Here is a tiny trained network, its code and every weight. The questions are about switching its units off for an input and a target symbol, where a switched-off unit gives its printed mean instead of its output.

import numpy as np


def w(rows, s, z=0):
    codes = np.array(rows[::2]) - 128.0
    scale = np.full(codes.shape[1], s)
    scale[-1] = z or s
    return codes * scale


def norm(h):
    return h / np.sqrt((h * h).mean(-1, keepdims=True) + 1e-5)


def f(y):
    return y / 2 * (1 + np.tanh(0.7978845608 * (y + 0.044715 * y**3)))


def softmax(a):
    e = np.exp(a - a.max(-1, keepdims=True))
    return e / e.sum(-1, keepdims=True)


def log_softmax(a):
    a = a - a.max(-1, keepdims=True)
    return a - np.log(np.exp(a).sum(-1, keepdims=True))


def net(x, mask):
    ids = ['ΛΨαδζημτ'.index(c) for c in x.split()]
    T = len(ids)
    res = E[ids] + P[:T]
    u = 0
    for l in range(2):
        r = norm(res)
        for j in range(2):
            rows = slice(3 * j, 3 * j + 3)
            q, k, v = (r @ M[l][rows].T for M in (Q, K, V))
            z = softmax(np.where(np.tri(T) > 0, q @ k.T / 3**0.5, -1e9)) @ v
            o = O[l][rows]
            res = res + np.where(mask[u + j], z, o[:, -1]) @ o[:, :-1]
        u += 2
        y = f(norm(res) @ A[l][:, :-1].T + A[l][:, -1])
        res = res + np.where(mask[u : u + 4], y, B[l][:, -1]) @ B[l][:, :-1]
        u += 4
    return log_softmax(norm(res)[-1] @ U[:, :-1].T + U[:, -1])


Q, K, V, O, A, B = {}, {}, {}, {}, {}, {}
E = w([
[156,140,106,89,196,128,114,119,109,171,74,147],'Λ',
[77,139,169,88,150,87,80,173,114,159,156,77],'Ψ',
[155,108,205,113,171,75,127,140,138,138,251,157],'α',
[121,162,123,146,104,137,163,114,96,95,88,168],'δ',
[175,196,126,66,101,168,146,133,164,167,103,110],'ζ',
[103,47,182,83,123,78,117,86,175,159,90,169],'η',
[119,207,87,107,188,139,117,124,174,117,110,86],'μ',
[69,109,94,145,139,211,138,138,76,158,132,78],'τ',
],0.023)
P = w([
[183,59,2,132,91,81,115,87,36,150,129,53],'0',
[148,137,73,135,96,59,144,127,38,156,137,118],'1',
[154,148,118,127,103,86,188,139,122,196,214,149],'2',
[116,130,118,115,118,93,190,125,145,153,185,167],'3',
[110,124,129,123,124,88,182,114,160,141,178,162],'4',
[101,113,128,118,116,82,158,90,147,102,144,155],'5',
[110,127,157,140,129,74,166,112,158,85,140,158],'6',
[117,139,183,138,130,81,168,113,169,59,139,162],'7',
[121,142,203,121,126,95,162,94,157,21,127,160],'8',
],0.0088)
Q[0] = w([
[168,125,93,82,98,41,114,134,148,136,149,167],'L0H1',
[127,115,147,80,122,77,136,122,83,81,144,102],'L0H1',
[111,84,141,106,128,95,194,153,103,179,187,136],'L0H1',
[125,41,216,139,78,114,236,92,99,162,98,254],'L0H2',
[143,81,150,95,196,125,98,182,180,121,100,116],'L0H2',
[147,224,99,139,129,158,190,65,159,113,122,131],'L0H2',
],0.0076)
K[0] = w([
[106,103,122,110,139,178,126,133,118,135,132,155],'L0H1',
[85,109,136,166,122,125,118,120,110,144,150,142],'L0H1',
[154,127,120,119,104,133,104,125,106,148,154,136],'L0H1',
[154,65,165,133,78,102,148,127,99,131,103,190],'L0H2',
[144,122,96,125,156,74,77,161,174,154,110,140],'L0H2',
[181,183,117,124,107,254,110,136,164,83,75,149],'L0H2',
],0.0095)
V[0] = w([
[127,102,84,57,129,83,129,63,92,143,194,23],'L0H1',
[183,55,60,121,115,154,34,145,133,156,171,122],'L0H1',
[115,138,113,139,168,113,119,169,254,113,77,99],'L0H1',
[187,80,96,92,178,126,132,116,131,176,76,122],'L0H2',
[85,89,27,127,104,118,103,162,82,181,182,103],'L0H2',
[62,128,125,102,135,105,120,127,174,39,137,76],'L0H2',
],0.006)
O[0] = w([
[98,111,127,96,79,100,82,136,110,116,162,218,254],'L0H1',
[139,112,10,122,106,145,157,141,87,95,35,129,13],'L0H1',
[162,112,147,137,2,202,152,115,105,81,165,152,50],'L0H1',
[148,138,180,50,95,132,114,146,102,79,212,88,132],'L0H2',
[71,207,209,198,169,83,134,114,150,33,97,147,103],'L0H2',
[46,120,76,131,225,74,173,118,177,208,150,168,122],'L0H2',
],0.007,0.0033)
A[0] = w([
[134,168,160,31,86,81,107,145,118,9,236,105,134],'L0N1',
[59,86,23,254,82,242,163,169,78,118,151,103,251],'L0N2',
[91,168,76,107,28,145,89,156,81,182,168,194,192],'L0N3',
[32,177,161,199,108,150,136,62,190,133,146,202,36],'L0N4',
],0.0055,0.0018)
B[0] = w([
[183,33,157,246,182,155,48,109,180,81,192,146,234],'L0N1',
[92,197,149,3,83,70,129,122,103,151,212,194,222],'L0N2',
[149,184,177,121,221,51,135,148,207,200,36,116,213],'L0N3',
[194,71,199,225,114,161,248,185,80,37,94,50,252],'L0N4',
],0.0062,0.0038)
Q[1] = w([
[92,179,143,153,131,1,92,152,105,176,195,212],'L1H1',
[154,77,106,193,131,214,117,100,128,37,94,130],'L1H1',
[147,73,179,143,82,143,135,125,151,77,156,74],'L1H1',
[148,103,92,82,134,72,132,130,153,225,145,208],'L1H2',
[157,168,146,183,188,148,116,129,147,25,117,185],'L1H2',
[194,118,101,194,142,121,131,93,103,98,83,97],'L1H2',
],0.007)
K[1] = w([
[2,132,130,62,173,103,80,172,179,163,147,98],'L1H1',
[187,140,209,122,157,202,150,138,111,90,50,174],'L1H1',
[136,85,172,158,86,103,167,119,117,115,108,113],'L1H1',
[136,126,89,102,129,86,87,157,152,195,118,154],'L1H2',
[153,110,161,82,178,123,175,184,185,160,160,138],'L1H2',
[145,105,126,154,151,173,182,152,135,134,101,156],'L1H2',
],0.0089)
V[1] = w([
[123,115,77,88,135,134,96,161,74,178,169,144],'L1H1',
[175,153,77,66,152,90,130,97,130,211,85,255],'L1H1',
[124,130,97,65,122,45,156,156,172,155,177,49],'L1H1',
[132,131,41,184,87,140,59,143,171,132,62,106],'L1H2',
[131,63,177,112,162,137,139,140,122,84,206,100],'L1H2',
[107,135,183,100,176,140,241,220,139,95,135,146],'L1H2',
],0.0062)
O[1] = w([
[121,158,250,96,127,199,175,144,143,168,146,84,120],'L1H1',
[72,151,163,192,134,113,169,107,167,121,220,111,210],'L1H1',
[101,179,130,73,237,153,110,104,83,128,49,106,253],'L1H1',
[63,208,153,151,158,135,135,112,116,249,171,5,12],'L1H2',
[103,161,117,174,89,130,166,162,145,146,194,167,84],'L1H2',
[116,94,120,254,50,30,87,186,89,42,144,95,180],'L1H2',
],0.0064,0.003)
A[1] = w([
[117,188,57,34,145,88,178,131,115,230,98,150,71],'L1N1',
[165,203,101,102,90,123,226,63,114,136,123,164,189],'L1N2',
[86,122,42,144,134,192,129,150,99,255,88,137,1],'L1N3',
[181,166,146,131,76,249,54,150,184,200,108,123,24],'L1N4',
],0.0074,0.003)
B[1] = w([
[214,76,71,123,92,190,124,147,111,145,196,113,254],'L1N1',
[130,111,164,159,193,153,72,135,112,118,54,110,248],'L1N2',
[150,150,108,123,75,69,211,135,133,93,108,9,115],'L1N3',
[49,84,165,119,133,59,134,193,152,65,112,119,146],'L1N4',
],0.014,0.0053)
U = w([
[142,56,110,59,200,167,61,189,84,166,187,144,185],'Λ',
[50,254,234,79,191,109,130,100,185,88,65,215,126],'Ψ',
[119,96,134,190,59,93,136,139,111,59,229,165,115],'α',
[146,90,114,223,109,142,164,112,83,162,44,118,150],'δ',
[119,127,161,63,60,156,109,218,189,100,110,65,3],'ζ',
[80,109,122,71,53,119,175,37,174,203,96,158,147],'η',
[103,226,27,136,114,188,148,120,220,97,163,114,141],'μ',
[53,182,163,77,59,208,180,151,51,112,180,123,88],'τ',
],0.0067,0.0045)

Each question gives the input, a string of symbols that net reads in full, and the target symbol t.
The units are the heads (3 rows each of Q, K, V and O) and the neurons (one row each of A and B). Each row of codes is followed by its name. A weight is (code - 128) times the scale printed after its matrix; where a second scale follows, it is the last column's (O, A, B and U).
mask holds one flag per unit, layer by layer, with each layer's heads first. A switched-off unit (its flag False) gives its mean, the last column of its rows in O or B, instead of its output. The means were averaged over made-up inputs and are rounded, as every weight is.
A unit's drop is (log p(t) with every unit on - log p(t) with that unit switched off) / (log p(t) with every unit on - log p(t) with every unit switched off).
The circuit of an input: a set's keep is (log p(t) with only the set's units on - log p(t) with every unit switched off) / (log p(t) with every unit on - log p(t) with every unit switched off). Starting from all 12 units, units are removed one at a time, each time the one whose removal leaves the highest keep (on an exact tie, the one counted first), for as long as the keep stays at least 0.8.
units of the circuit, in order: the units of the circuit, biggest drop first
top k neurons: the k neurons with the biggest drops, biggest first
heads that matter: for each layer, one digit per head in row order, 1 if its drop is at least 0.15 and else 0, layers parted by /
drop of u: that unit's drop, to one decimal
input Λ Λ Ψ δ α δ Λ μ Λ, target α: top 2 neurons : (L0N1, L1N2)
input δ μ μ δ Ψ Ψ, target Ψ: units of the circuit, in order : (L1N1)
input Λ δ δ μ δ Ψ α ζ, target Λ: heads that matter : 01 / 01
input μ δ μ δ δ μ, target α: top 4 neurons : (L0N4, L0N2, L0N3, L1N2)
input τ δ δ, target Ψ: top 2 neurons : (L0N2, L1N1)
input η δ δ δ τ δ μ, target Λ: units of the circuit, in order : (L0H2, L1N1)
input Ψ Λ τ Λ, target Ψ: units of the circuit, in order : (L0H2, L1N1)
input τ Ψ Λ μ δ α τ, target Ψ: heads that matter : 01 / 00
input δ μ Λ τ ζ Λ, target Ψ: units of the circuit, in order : (L0H2, L1N1, L0N1)
input ζ α δ Ψ η ζ, target Ψ: top 2 neurons : (L0N1, L1N1)
input Λ Λ μ μ δ δ Λ, target α: top 3 neurons : (L0N1, L0N3, L0N2)
input Ψ μ ζ μ μ Ψ η Λ μ, target α: heads that matter : 10 / 01
input δ Λ δ, target Ψ: heads that matter : 00 / 00
input Λ τ ζ, target ζ: units of the circuit, in order : (L1N4)
input α Λ η δ, target Λ: heads that matter : 11 / 00
input η η μ Ψ Λ Λ τ, target τ: heads that matter : 01 / 00
input Λ Λ Ψ Ψ τ Ψ μ, target Λ: heads that matter : 01 / 10
input ζ μ Λ Λ δ, target Λ: heads that matter : 01 / 00
input δ δ μ δ τ δ τ, target Ψ: top 3 neurons : (L0N2, L1N1, L0N1)
input ζ η ζ, target Ψ: drop of L1N2 : 0.1
input δ μ δ Λ τ, target τ: drop of L1H2 : -0.2
input δ δ τ δ δ δ δ ζ, target Λ: drop of L0N4 : 1.3
input Ψ δ η δ δ δ Ψ, target Ψ: drop of L1N1 : 0.4
